Each row is shifted at random along 4 fixed directions that mean nothing.
Known rows, with every way that one mark hangs from another:
k470(k162(k481(k207 k479 k942)) k778): [ 10.5  -2.5  27.9 -18.9  20.3   2.0 -20.9 -27.9  -0.2   2.8  -8.4   0.1
  13.9  -3.6   9.6  14.8 -10.0  -2.6  -0.5  -3.0 -12.5 -22.2   7.1   6.6
   2.0 -51.7   5.4   9.6  12.3   0.6   3.8  30.1 -29.4 -11.0   0.6   4.1
   5.7  -6.9  29.5  22.5  -2.0 -19.9   9.5]
k481(k479(k162 k470)): [ 18.8   3.8   4.3 -13.7  -1.3   4.4  -5.6   9.5  10.3  -5.9   0.7 -22.2
  -7.4 -10.6  28.7  15.4  15.6  33.2 -13.0  -7.2   5.6   3.1  18.6  10.2
  -7.3 -28.3  22.5  -1.4   6.3   2.3 -12.1   4.2   3.4 -15.6  -6.0  -1.2
  18.9 -10.0  -5.4  22.3  19.5   8.8  14.4]
k778(k162(k481(k479)) k848(k120(k207))): [  0.7  12.8 -16.0 -15.9  15.0  -6.9   3.7  -6.5   7.6   3.0  -9.2 -26.9
  36.2  10.6   8.7  -0.3  33.7 -13.0 -27.7  -2.1   7.5   3.3  22.6 -14.8
  18.5  -9.8  12.5  10.0  27.5  -9.1  33.9  21.6 -31.3 -40.0  -0.2  14.3
  -1.5  10.3   6.7  31.8   8.3 -16.8  -8.8]
k162(k481(k207(k454 k778) k479(k942))): [  5.0   8.7  13.5 -16.8   4.5   5.1 -10.1   1.7   5.7  -1.8  -7.8 -14.5
  22.2   3.2   0.9  19.4   6.6  -9.2   5.3  -9.7 -11.1  -5.0  17.8  -3.1
  -1.0 -26.7  14.3  -1.5   0.1 -11.6   4.4  25.4 -24.2  -1.4  -5.7   2.0
   3.4  -0.8  31.8  30.0  -5.1 -23.3 -11.2]
k207(k454(k120(k848)) k481(k162 k470 k942) k778): [ 11.2   6.4  -0.6  -2.1   3.3  21.8   7.7   4.7  13.1 -11.3  -7.8 -22.8
  30.1   2.5  -6.3  18.2  -4.1 -16.1  12.4 -22.6 -26.0   1.4   8.8   3.4
 -19.3 -38.5  25.3   0.2   4.3 -24.8   1.9  27.4 -28.2   3.2   7.3 -12.2
  19.0  -7.7  12.1   5.0   1.0 -13.2   3.0]
k481(k207 k470(k778)): [  1.8   6.2   0.6 -13.1   3.1   1.8   0.6 -19.8   1.0  -7.1   4.8  -5.7
  33.9   7.1   8.4  -8.5  11.6 -12.2  -6.8  -8.8 -13.2  -5.2  15.5   8.2
   1.9 -32.5  17.7   3.0  10.6 -14.3  11.7  19.6 -23.7  -8.9  -6.1  -8.2
  15.8  -2.4  12.6  17.8  -4.6 -18.3   3.5]
k481(k162 k207(k454) k470(k778(k848 k942)) k479): [ 23.0   1.1  -8.7   0.5   7.2   6.0  12.2  -4.8  21.5 -18.2   1.4 -32.6
   7.3  -0.5  -3.2  15.1  40.6  -7.8  -6.6 -31.1 -27.0   3.5   8.6  12.4
  -3.1 -56.6  37.8   0.8   5.9 -18.7   6.6  24.6 -29.9  10.3  -3.4 -21.8
  14.8   0.3  -3.9  17.0  -5.9 -19.3  -0.2]
k470(k162(k481(k207(k454) k479)) k778 k942): [  5.8 -12.4  -1.2 -20.8  18.9 -33.2 -31.7  -4.1  18.7 -15.4  -4.5 -11.4
  -7.8  -6.2  -0.8  35.4  20.9  16.6 -14.9 -28.5   0.3 -13.1  10.1  13.2
   4.9 -19.5  26.1  -5.1  13.9  20.1   8.0  47.8 -28.2 -26.2 -12.1  11.8
 -10.2   0.3  18.9  23.4   8.1 -28.3  -6.3]
k120(k207(k481(k162 k942)) k778 k848): [  8.6   8.0  -7.0 -14.8  26.0  -6.9  -9.2  -3.9   3.6   6.3 -14.7 -20.2
  39.2  -9.9   9.0   6.6   9.2   7.6   0.4 -11.1   4.8 -10.3  19.4 -14.3
   6.2 -10.2  21.5   2.5  19.8   0.5  18.1  15.2 -17.6 -24.0   2.5   6.0
   8.5   0.7  17.6  31.1  17.8 -13.9  17.7]
k162(k481(k207(k454) k479(k470(k778)) k942)): [ 22.4  -3.6  -2.2 -14.3  18.6  -8.0 -12.7   4.9  -7.7   5.7  -0.9  -6.9
   0.6 -21.3  38.7  11.7  17.8  23.4 -26.7  -6.6   9.4  -5.6  20.8  10.1
 -18.0 -25.7  10.7   5.8  20.7   1.8   0.8  16.8 -14.3 -36.3  22.0  10.3
  31.3  -5.9   1.1  23.9  29.6  -9.6  20.3]
k207(k454(k479(k942)) k778): [ 10.3   3.2  -4.5 -12.1  -9.2   4.5  -7.2  19.8   9.5 -16.2   6.4 -19.5
   4.8  -0.9  10.8  15.4  15.0  17.9  -5.9 -13.2  -2.3  14.2   7.8  10.9
 -19.6 -14.9  22.7  -5.2   0.4  -7.0  -2.2  28.6 -11.4  -9.6  -0.2  -8.3
  19.9  -4.2   6.0  15.3  23.8  -3.8  -4.7]
k470(k162(k481(k479)) k942): [ 11.8  -8.8   1.6  -8.5  13.8   2.0  -7.8 -11.0  10.4 -16.6   3.8  -9.4
  -5.6  -7.3  16.0  19.7   1.1  18.4 -11.0 -12.6  -3.5  -5.3   2.0  18.0
  -5.3 -32.0  18.6   7.6  15.3   3.8  -0.8  26.6 -21.8 -23.7  -5.2  -3.5
   4.8  -7.6  -0.6  12.9  17.3  -1.9  13.9]
k481(k207(k454) k470(k162) k479(k942)): [ 11.7   2.3  19.6  -6.5   5.3  15.1  -6.7  -6.9   3.4  -0.7  -6.4  -6.7
  12.6  -2.9  14.5  11.8   3.1   0.0   0.3  -8.3 -13.0  -6.7  10.5   9.3
 -11.5 -47.6  18.4   5.9   4.8 -12.8  -0.7  16.9 -18.6  -1.0   2.1 -14.8
  21.7  -8.3  25.1  21.1   7.7  -6.4   7.2]
k120(k207(k778(k162)) k848): [ 11.1  12.6 -18.3   2.9   5.7  12.1  23.6  -9.4   7.2 -19.0   4.3 -24.1
  40.3  -2.4   9.7  -6.9   9.7   1.1  -2.4  -8.9 -10.5   9.8   6.9   2.4
  -2.9 -21.8  23.5   2.1  12.4 -28.0  17.9   7.5 -23.7 -12.1  -0.4 -23.7
  26.6  -6.5 -17.9  22.4  23.9   8.1  11.6]
k454(k120 k479(k942) k481(k162)): [ -2.8  -1.7  12.4 -22.3  -7.5  10.7  -7.7  -1.7  21.7  -1.4  -6.7 -36.7
  11.3  15.5   6.8  17.1  10.0   4.7  -8.6  -1.4 -11.7   8.7   2.9   2.2
   1.2 -20.9  20.1  -2.7  12.8 -14.7  -3.3  43.9 -14.4 -10.4  -6.9   2.8
   6.7  -3.1  20.3   7.2   7.1  -9.3  -9.9]
k479(k470(k778(k162(k481) k848 k942))): [ 13.2   9.7   0.3 -27.4  10.5 -17.5 -26.0   4.5   8.4   6.0  -4.3 -20.7
  10.6   6.0   6.5  15.4  29.6   7.7 -16.1   2.9   5.8  -4.7  19.7 -11.8
  23.1 -23.4  -1.7  -8.4  13.7  11.8   7.5  39.2 -19.5 -37.3 -16.0  18.6
 -16.2  -2.9  16.8  32.9  12.7 -11.6 -18.1]
k454(k120(k848) k479(k470(k162(k481)))): [ -8.6   6.5   1.8 -10.1  -6.4  12.5  14.4 -13.7  14.6  -6.6  -6.3 -24.3
  31.6   6.3  16.5   1.5  -6.7  -7.7 -11.6   7.7 -12.0   6.4   0.4   0.8
   5.0 -18.5  13.1   2.7  18.3 -30.5  14.6  28.4 -21.2 -25.8  -7.3  -4.4
  18.3  -2.6   0.0   9.1  15.5  -1.1  -4.4]
k207(k454(k120(k848) k479) k778): [ 13.7  -2.4  -1.9 -21.5   0.7 -10.3 -25.0  24.4  11.3  -0.9  -1.1 -19.4
   7.3  -0.4  12.7  27.0   3.7  25.8  -2.6  -8.7   3.8   5.9   9.2   1.7
 -13.0  -9.1  12.1 -10.9   8.2  18.0   4.6  40.7  -4.7 -25.0   3.6   7.3
  10.0   0.7  15.2  13.8  27.4  -7.1  -3.2]
k207(k454(k120(k778) k479(k942) k481(k162))): [ -6.9   3.7   0.7  -6.5  -8.0  14.5   2.8   3.0  13.3  -3.0  -7.6 -35.8
  30.8  10.1  11.4   5.2   8.9  -3.2 -10.2   0.9 -14.8  18.0  -0.5   1.4
 -11.2 -14.0  23.5  -1.4  15.9 -37.3  12.0  37.6 -21.8 -15.8  10.6  -8.6
  32.1  -0.7  10.2   7.1  22.4  -7.6  -7.1]
k778(k162(k481(k207)) k848 k942): [ 25.1   7.9   6.8 -10.4  17.5  12.8  -1.2  -9.5   2.7   5.8   5.3 -14.7
  19.0   3.6  15.9   3.0   7.5  -0.7  -6.3  11.2  -9.1  -4.9   8.3  -3.4
   9.1 -49.5  -3.2   6.3  14.4  -7.3   1.5  22.9 -26.0 -19.9   1.8  -6.1
   4.7 -13.9   8.7  26.8  14.7   4.2   3.9]
k454(k120 k479(k162) k481(k207(k778(k848 k942)))): [  0.9   6.4   1.6 -14.9  -7.6   5.2   0.1   1.3  31.5  -5.7  -4.4 -51.0
  17.9  17.1  -1.4  17.1  23.6  -5.0  -7.8  -4.4 -20.0  12.4  -0.1   1.9
   3.8 -26.2  20.8 -11.5   6.0 -26.8   4.2  52.2 -27.5  -4.3 -10.2  -8.6
  11.2  -6.3  13.7  12.3   8.2 -13.1 -27.5]
k454(k120(k207) k481(k162 k470(k778 k942) k479)): [ -0.9  -2.9  23.4 -10.2   9.5  14.8 -14.7 -26.7   9.7   8.0 -15.3 -18.6
  23.0   2.7   6.0  21.3 -13.1  -3.1   7.3  -4.3 -20.9 -12.2  -0.8   7.8
  -2.7 -47.4   8.8   2.4  11.1 -17.2   6.1  45.1 -24.0  -9.2   0.9  -6.6
  15.5  -3.0  28.8  10.5   3.5 -12.4   2.5]
k162(k481(k470(k942) k479)): [  3.2   0.6  -4.7 -18.7  16.8  -4.0 -15.8  -7.5  -5.5   8.4  -0.6  -3.5
  22.0  -0.2  25.4   0.0  16.0   1.2 -21.9  -4.0   7.7  -7.1  23.7   0.8
   3.5 -16.4   2.8   9.2  23.7   4.9  13.9  21.9 -20.9 -43.3   4.6  13.6
   7.7   6.8  16.7  17.8  12.5 -19.0   9.6]
k848(k120(k207) k778(k162(k481(k470)) k942)): [ 11.7  10.6 -11.8  -7.2  17.6   8.2  -0.5  -6.5 -12.5  15.5  -7.4 -10.2
  16.0  -8.4  31.8  10.7   9.6   9.9 -25.6   4.4   8.6   1.6  21.6  -7.6
 -10.8 -13.7   3.4  16.6  22.2  -6.5   6.0  20.2 -23.8 -44.8  12.0  10.7
  15.1  -5.2  -0.7  30.7  24.5  -0.7  16.4]
k481(k162 k207(k778) k470 k479(k942)): [ 32.6  -2.0  20.3 -15.0  16.1   9.0 -23.4   7.4  -2.4  13.3  -7.5 -12.6
 -15.3 -22.1  27.3  28.5  10.1  33.0  -4.0 -12.2   1.2 -11.1  21.4   6.8
 -21.7 -48.4  15.4   5.2   2.6  16.1 -21.7  14.5  -2.4  -9.8  12.1  -0.1
  20.9 -12.1  15.9  26.9  13.3  -6.6  24.7]
k207(k481 k778(k942)): [ 20.2   4.4   3.3 -13.8   4.2   9.4 -18.8  14.4   2.0  -7.9   7.0  -8.7
   2.9   0.9   5.8  21.8  -3.5  16.2   9.4 -10.2  -6.0  -1.5   7.3   9.8
 -18.1 -28.3   7.8  -6.0  -2.5   8.2 -12.1  30.4 -16.2 -10.9  -4.5  -3.7
   4.0 -16.8  16.4  19.4  15.6  -0.5   0.4]
k207(k454(k479(k470)) k778(k162)): [ 21.7   1.8   0.7 -11.3  -9.7   8.6  -8.2  20.8   8.7 -10.9   7.0 -20.3
  -3.5  -5.7  12.4  24.2   4.4  29.9   0.6 -10.4  -9.8  14.5   6.9  12.7
 -21.0 -34.4  15.9  -8.7  -5.6  -3.9 -17.1  30.1  -7.1  -5.0  -1.7 -13.4
  20.5 -10.9  -5.5  15.8  23.8  10.6  -1.4]
k470(k162 k778(k848(k120(k207))) k942): [  9.9  -6.7  -5.9  -7.0   7.5 -14.1  -7.2  -9.0  32.9 -34.6  -1.4 -24.4
 -17.9  -7.5 -10.0  41.4  12.1  25.4  -2.6 -28.2  -3.5  -5.3  -6.4  18.9
   0.6 -27.7  41.8  -2.7   4.5  11.1   4.2  45.0 -19.5  -5.8 -29.4 -10.1
 -14.5  -8.9  -1.5  19.7  11.3  -1.8  -2.9]
k120(k207(k481(k479 k942)) k778 k848): [ 18.1   2.4  23.6 -28.6  24.6  -5.9 -31.7  -1.5   6.7  14.2 -21.3 -18.1
  19.6  -8.3  -2.9  36.6 -10.0  18.6  31.5 -10.6  -4.1 -22.8  15.8 -16.9
  11.7 -29.0  14.7  -6.6  -0.1  29.7   0.6  27.3  -2.0   6.0 -20.4  10.3
 -20.4   3.2  49.2  37.1  -0.3 -16.4  10.3]
k162(k481(k207(k778) k470 k942)): [ 28.3  -5.4  14.0  -9.1  10.4  26.0  12.0 -10.4   6.4 -11.8   5.3 -15.8
  -3.1 -14.4   9.7  27.6 -12.7  12.2  18.4 -15.1 -26.2  -7.6   7.7  13.8
 -16.9 -56.8  22.4   6.7  -5.6  -6.9 -30.0  20.1 -14.5  22.3  -8.4 -17.0
   5.6 -15.1   0.9  12.7  -8.4  -4.4  22.9]
k120(k207(k454 k481(k162 k479(k942))) k778(k848)): [  7.7  11.1  -0.2 -10.5   8.8  -1.1  -4.7  10.7  21.3  -7.1 -17.5 -37.1
  25.9   0.7 -14.5  24.4  26.0  -3.1  11.2 -21.7  -9.6   0.4  13.0 -11.1
   7.5 -23.3  34.4  -6.7   1.6  -9.9  15.9  25.3 -19.9   3.4 -12.5  -3.7
  -3.0   3.1  26.1  34.3   2.9 -19.4 -13.5]
k207(k481(k162 k470 k479(k942))): [ 30.0  -0.8  11.0  -5.6   8.4  24.3  -2.8   7.5   1.7  -2.6  -1.8 -17.1
 -12.1 -14.9  23.3  20.0   5.8  23.3  -2.5 -13.3  -7.7  -1.5  11.2  14.4
 -27.1 -48.3  22.4   8.4   5.9   0.6 -20.5   7.9  -6.1  -7.8   8.7  -7.4
  23.3 -17.3   2.4  14.6  17.4   4.7  25.6]
k778(k848(k120(k207))): [  7.6   8.1  -5.7 -12.4   5.0   3.9   4.1  -2.3  13.0  -9.0  -0.3 -18.8
  19.8   5.4   6.5  10.8  10.0   5.1  -3.6  -5.0   2.5   0.4  11.5  -0.7
   4.6 -19.1  21.2   4.3  11.0  -1.5  14.5  20.3 -14.5 -12.8 -12.3  -2.6
  -2.3  -1.4   8.3  25.8   6.6  -1.0  -0.3]
k848(k778(k162(k481(k207 k942)))): [ 12.6  10.0  22.1 -15.8  16.2  19.6  -5.6 -28.3  -8.5  12.0  -4.4   0.6
  31.9   4.4  11.5   5.5 -17.4 -11.8   3.7   8.2 -16.8 -12.3  15.1  -5.2
   2.3 -50.3  -1.5  14.2   9.1 -13.5  -3.0  20.6 -29.6  -4.5   2.4   2.0
   6.3 -11.3  26.0  27.4  -6.1  -7.9  11.8]
k120(k207(k481(k479 k942) k778(k162)) k848): [ 10.4  11.6   1.9 -20.5  19.0  -4.0 -16.2  -2.6   5.6   5.0 -15.4 -22.3
  38.5   3.2  -5.6  14.1  12.8  -5.2   6.7 -15.7  -5.2  -8.9  20.0 -14.2
   8.2 -23.3  12.3  -3.1   9.1   1.9  16.6  26.3 -25.7 -12.1  -4.6   5.7
  -1.1   2.7  31.2  32.1   7.0 -19.0  -2.5]

Rows:
[ 12.7   6.7   5.5 -12.5   9.5  21.3   7.7 -20.2  -3.0  -0.5  -1.5 -10.8
  23.8   3.6   8.9   7.4  -0.8  -9.4  -0.7  -4.8 -19.6  -1.0  17.4  -1.7
  -1.3 -43.0  11.5  13.2   9.1 -15.0  -6.4  19.3 -26.5  -2.5  -4.7  -0.7
   2.6  -5.2   7.4  17.1  -7.6  -9.3  13.1] : k848(k778(k162(k481(k470 k942))))
[ -8.5  15.9  -4.0 -19.6 -12.6  -1.6 -10.6  16.8  16.1  -9.0  -7.9 -26.3
  30.6   9.6  -4.9  11.1  17.9  -8.8  -5.5 -17.6  -7.3   9.3  20.0  -1.0
  -5.6  -9.4  21.3 -10.8  -1.5 -25.0   5.1  33.4 -25.2 -10.4  -7.8   3.3
  15.2  -1.4  23.1  18.3   6.1 -20.3 -26.0] : k207(k454(k479(k162 k470)) k481(k942) k778)
[ 17.9   7.2  -7.9   1.3   3.4  15.9   6.5 -11.2  -4.8 -10.3  12.2 -10.0
  19.8   1.5  20.3 -10.6  16.3   0.2 -16.5  -2.3 -12.6   6.8   5.7  12.7
 -11.0 -43.7   9.7   7.1  14.4 -20.8   4.6  16.6 -24.7 -22.0   8.5 -19.4
  31.0 -11.3 -11.8  11.9  24.1   5.9  14.0] : k481(k470(k778(k162 k942)))
[ -4.4   1.6   1.2 -13.3   3.5  11.1  13.8 -23.2  17.4 -25.3   2.3 -16.7
  28.4  13.7  -7.4   4.1   3.5 -19.5   0.5 -13.8 -20.5  -1.9   6.2   5.2
  13.5 -30.3  25.8   7.4  11.0 -23.2   6.5  25.0 -34.1   2.5 -20.6  -7.9
  -8.2  -1.5   8.3  11.1 -13.6 -15.8  -1.9] : k470(k162(k481(k942)))
[  5.3  13.9   8.4 -11.6   2.5   8.8 -12.9  -7.2   3.4   0.4  -3.8 -13.8
  25.6  13.9  -2.0  12.3   2.0  -5.2   3.2   1.1 -10.0  -0.7  10.7  -9.7
   8.7 -30.9  11.8   2.5   4.0  -6.1   6.6  27.8 -20.4  -6.7 -14.6  -4.5
  -5.2  -1.4  23.2  27.6  -1.2  -4.2  -3.2] : k848(k120(k778(k162 k942)))
[ 10.9   2.8  11.0  -6.6  -2.0   5.6   1.3 -22.9  19.7 -20.4   1.7 -21.7
   5.9   1.3  -5.1  19.6  11.5   1.6   2.1 -20.2 -25.9  -4.0   3.0  16.0
   6.0 -56.6  30.3  -3.4  -4.1 -17.3  -5.9  28.8 -20.3  15.5 -24.1 -21.7
   6.7  -8.0   6.5  20.5  -7.0  -4.4  -1.2] : k481(k207 k479(k470(k778(k162) k942)))
[ 20.0   5.7  -1.1 -15.5   2.0   1.8 -14.8  14.3  15.5 -11.4   2.3 -21.3
  -7.1   4.9  -1.5  32.2  14.8  14.6   1.6 -13.7  -2.1   1.3  10.5   2.7
  -4.9 -27.5  19.3  -4.1  -1.1  14.4  -3.6  35.5 -14.6  -5.7 -17.1  -0.1
 -13.5  -5.7  12.9  23.7   2.5  -5.6  -8.4] : k207(k778(k848(k120) k942))
[ 11.4   8.4   1.9  -2.3   5.4  13.7  -3.9   9.4   9.2  -1.8  -7.4 -23.1
  31.8   7.6   0.0  10.3   4.8 -11.2   2.6  -7.6 -15.6   5.0   4.7   0.2
 -11.7 -38.0  17.1   0.3  10.5 -17.2  18.6  26.3 -25.3 -12.9  15.4  -6.0
  22.1  -3.8  15.2  14.4  12.1 -10.2  -4.9] : k207(k454(k120(k778(k848))) k481(k162 k479))
[ -0.7   2.3  17.3 -23.6   1.2   9.6   2.8 -27.1  17.7 -15.7  -7.2 -22.3
  25.4  15.7 -22.2  19.8   8.3 -28.3  18.5 -23.2 -35.2 -10.6  13.7  -1.2
  21.0 -48.0  26.5   1.3  -2.9 -11.5   1.0  32.8 -27.4  28.3 -35.6  -1.2
 -24.9  11.5  29.8  14.5 -43.7 -37.7  -9.9] : k162(k481(k470(k778) k479 k942))
[  7.8   0.5   5.6 -24.7   2.0   1.7 -21.1  11.1   6.9  -3.1   1.7  -9.4
  19.1  10.6   0.6  14.8   1.5   2.3   4.1 -11.7  -7.2  -0.1  11.1   3.9
  -8.0 -23.9  11.1  -3.1   4.8   4.8  -0.3  37.2 -18.6  -8.2  -2.2   5.1
   2.1  -1.4  33.0  12.9   7.7 -14.5  -7.0] : k207(k454(k479) k481(k942))
[  3.2   3.1  -6.2 -17.1   6.4  -8.9  -6.4   1.2  11.8  -8.8  -5.1 -21.5
  13.8  -2.3   3.4  24.1   9.0  19.8   2.0 -13.7   4.8  -1.0  15.2  -4.6
   5.0  -3.4  32.1  -1.0   5.8  10.1   6.3  23.5  -5.3  -7.4 -20.7   2.5
  -9.6   4.0  11.1  30.2   3.3  -8.9   6.1] : k848(k120(k207 k778))
[ -0.7   2.8  17.1 -19.6  10.1  -5.4 -17.0 -24.2  11.8  -7.9  -3.9  -7.3
  19.1   9.5  -7.0  16.7  -2.1 -11.0   3.6  -5.3 -16.6 -16.5   4.4   2.1
  17.2 -36.6   9.6  -1.2   6.5  -4.8   5.6  41.4 -34.0  -8.2 -22.1   0.5
 -13.2  -7.2  29.5  25.8  -9.9 -21.6 -12.0] : k470(k162(k481(k207)) k778(k942))
[  4.6   3.6  -9.1 -20.3  10.2  -1.8  -7.0  -0.6  10.7 -10.2   0.7 -16.5
  25.0  10.3  -0.6   2.9  22.5  -6.5 -11.9 -21.3  -2.7  -2.0  20.8   1.2
   3.4 -18.7  24.2   3.6  16.3  -3.5   6.3  22.1 -26.5 -16.7  -2.2   7.6
   0.5  -2.1  15.2  15.6  -1.8 -20.4   2.5] : k207(k481(k162 k942))
[ 13.3   8.1  18.2 -10.7  11.5   5.4 -16.7 -25.2   5.1   1.7   0.0  -3.7
  26.8   6.4  -1.1   4.0   0.5 -10.8   4.2   0.0 -18.2 -14.7   6.3   4.7
   9.8 -62.8   2.5   1.6   5.3  -6.3   8.4  35.0 -28.2  -7.5  -8.5 -12.7
   5.2 -10.1  27.2  21.6   1.1  -7.3  -3.6] : k481(k207 k470(k778(k162 k848) k942))
[ 10.5   0.6   0.5  -1.3   3.0  13.0  -3.0   7.8   7.2  -4.8  -7.4 -24.7
   7.3  -9.4  19.6  24.3   2.7  20.5   0.9  -9.1 -10.2   7.1   1.1  13.2
 -22.9 -25.5  15.7  -6.4   5.0 -23.5  -1.4  32.8 -22.9 -13.5   4.5 -18.2
  29.8 -11.2   2.9  21.9  32.1   6.7  -1.7] : k120(k207(k454(k481(k479(k470(k162)))) k778(k942)))
[  3.1   5.8  13.9  -7.7   9.5  10.4 -17.0 -24.8  -2.9   2.4  -4.2   1.7
  28.0   2.2  10.1  -1.0   0.8 -11.3  -6.0  -8.5 -12.7 -12.4  11.9   9.5
  -2.5 -50.6   7.2   9.9  12.5 -12.6  14.4  22.7 -27.8 -18.7   5.8  -6.0
  21.8   0.6  21.7  14.5   0.0 -17.0   9.3] : k481(k162 k470(k778 k942) k479)
[ 18.2   4.9  -5.3 -19.8   7.4  -4.8 -18.2  17.7   9.0  -7.7   0.7 -20.3
   9.6   5.2  -0.1  17.4  21.4   8.2  -1.4 -18.1  -1.7   1.3  15.8   4.8
  -8.2 -23.1  16.0  -7.0   5.0  14.6   7.4  29.2 -19.4 -16.6  -4.1   7.0
  -0.9  -3.9  15.9  22.1   8.4 -16.1 -10.0] : k207(k481(k479) k778(k848))
[  9.3  19.6   9.9  -7.1  -1.1  22.9   9.5  -5.1   4.7   2.8 -10.5 -24.3
  17.1   4.6  16.6   6.4  13.0 -10.2 -16.1  10.8  -4.7   4.6  14.8  -7.4
   3.3 -37.6   9.3  10.7  12.4 -26.3   9.0  12.7 -20.7 -20.5  -4.0   1.1
  10.9  -6.3   7.8  28.2   8.5   3.3  -5.7] : k778(k162(k481(k479(k470 k942))) k848(k120))
[-10.1   5.5 -11.2 -10.2  -0.5  -5.7  -5.2 -10.1  10.1 -15.4   3.5  -6.9
  24.2   6.0  13.9  -4.7  16.1   1.1 -23.2  -9.4   5.3   1.4  12.3  10.7
   5.5 -10.5  19.3   1.0  17.3 -16.4  15.8  24.3 -24.3 -34.1 -10.0  -5.4
  14.2  -3.7   5.2  16.4  18.2  -3.6  -3.0] : k479(k470(k162 k942))
[  8.3   7.6   5.2  -0.6   0.5  16.2   7.0 -21.5  13.0 -17.4  -0.2 -19.1
  22.4  11.1  -4.0   0.9  18.0 -21.2  -0.5 -12.7 -28.0  -0.4  -1.1  11.5
   3.2 -57.5  20.1   3.8   6.4 -24.5  17.2  27.8 -34.9   2.3 -12.1 -23.0
  11.4  -1.5   8.0  12.9  -3.5 -12.8  -7.6] : k481(k470(k162 k778(k848 k942)) k479)
[ 13.8   2.7  24.8 -10.5   4.5  10.9 -19.2   1.0   4.2   0.2 -10.3  -7.5
   5.8  -5.9   5.6  26.5  -1.3   5.2  10.5 -14.0 -14.4  -9.2  11.9   7.9
 -16.2 -47.7  16.9  -0.7  -5.4  -4.1  -7.1  26.8 -18.6   5.1  -1.5 -11.8
  14.9  -9.1  32.6  24.6   3.2 -12.5  -0.5] : k481(k207(k454 k778) k470(k162) k479(k942))
[ -0.3  -0.3  -5.6 -17.3  -6.1  -7.6  -5.9  10.8  22.1 -19.4   1.6 -26.7
  21.2  14.4 -11.4  23.0  13.2   2.7   7.8 -19.0 -11.1   7.9   9.6  -0.9
   7.2 -10.2  33.0 -11.7   1.4   0.5   6.4  35.8  -9.9   4.2 -20.4  -2.9
 -10.3   5.7  16.2  14.7  -3.6 -15.8 -11.3] : k207(k454(k120(k778)))
[ -1.8   6.4  -2.5 -12.9  -3.9   6.3  -6.8  -0.8   4.0   3.2   2.7 -21.1
  32.4  12.7  15.1  -2.2  11.0  -1.5 -12.0   5.8  -4.4  10.0   3.8  -3.5
   1.2 -15.1   8.7   0.0  13.1 -14.4  14.9  34.7 -14.8 -22.6   3.2  -4.9
  19.6   5.2  15.3  12.0  20.2  -8.4  -2.6] : k454(k120(k778(k942)) k479)
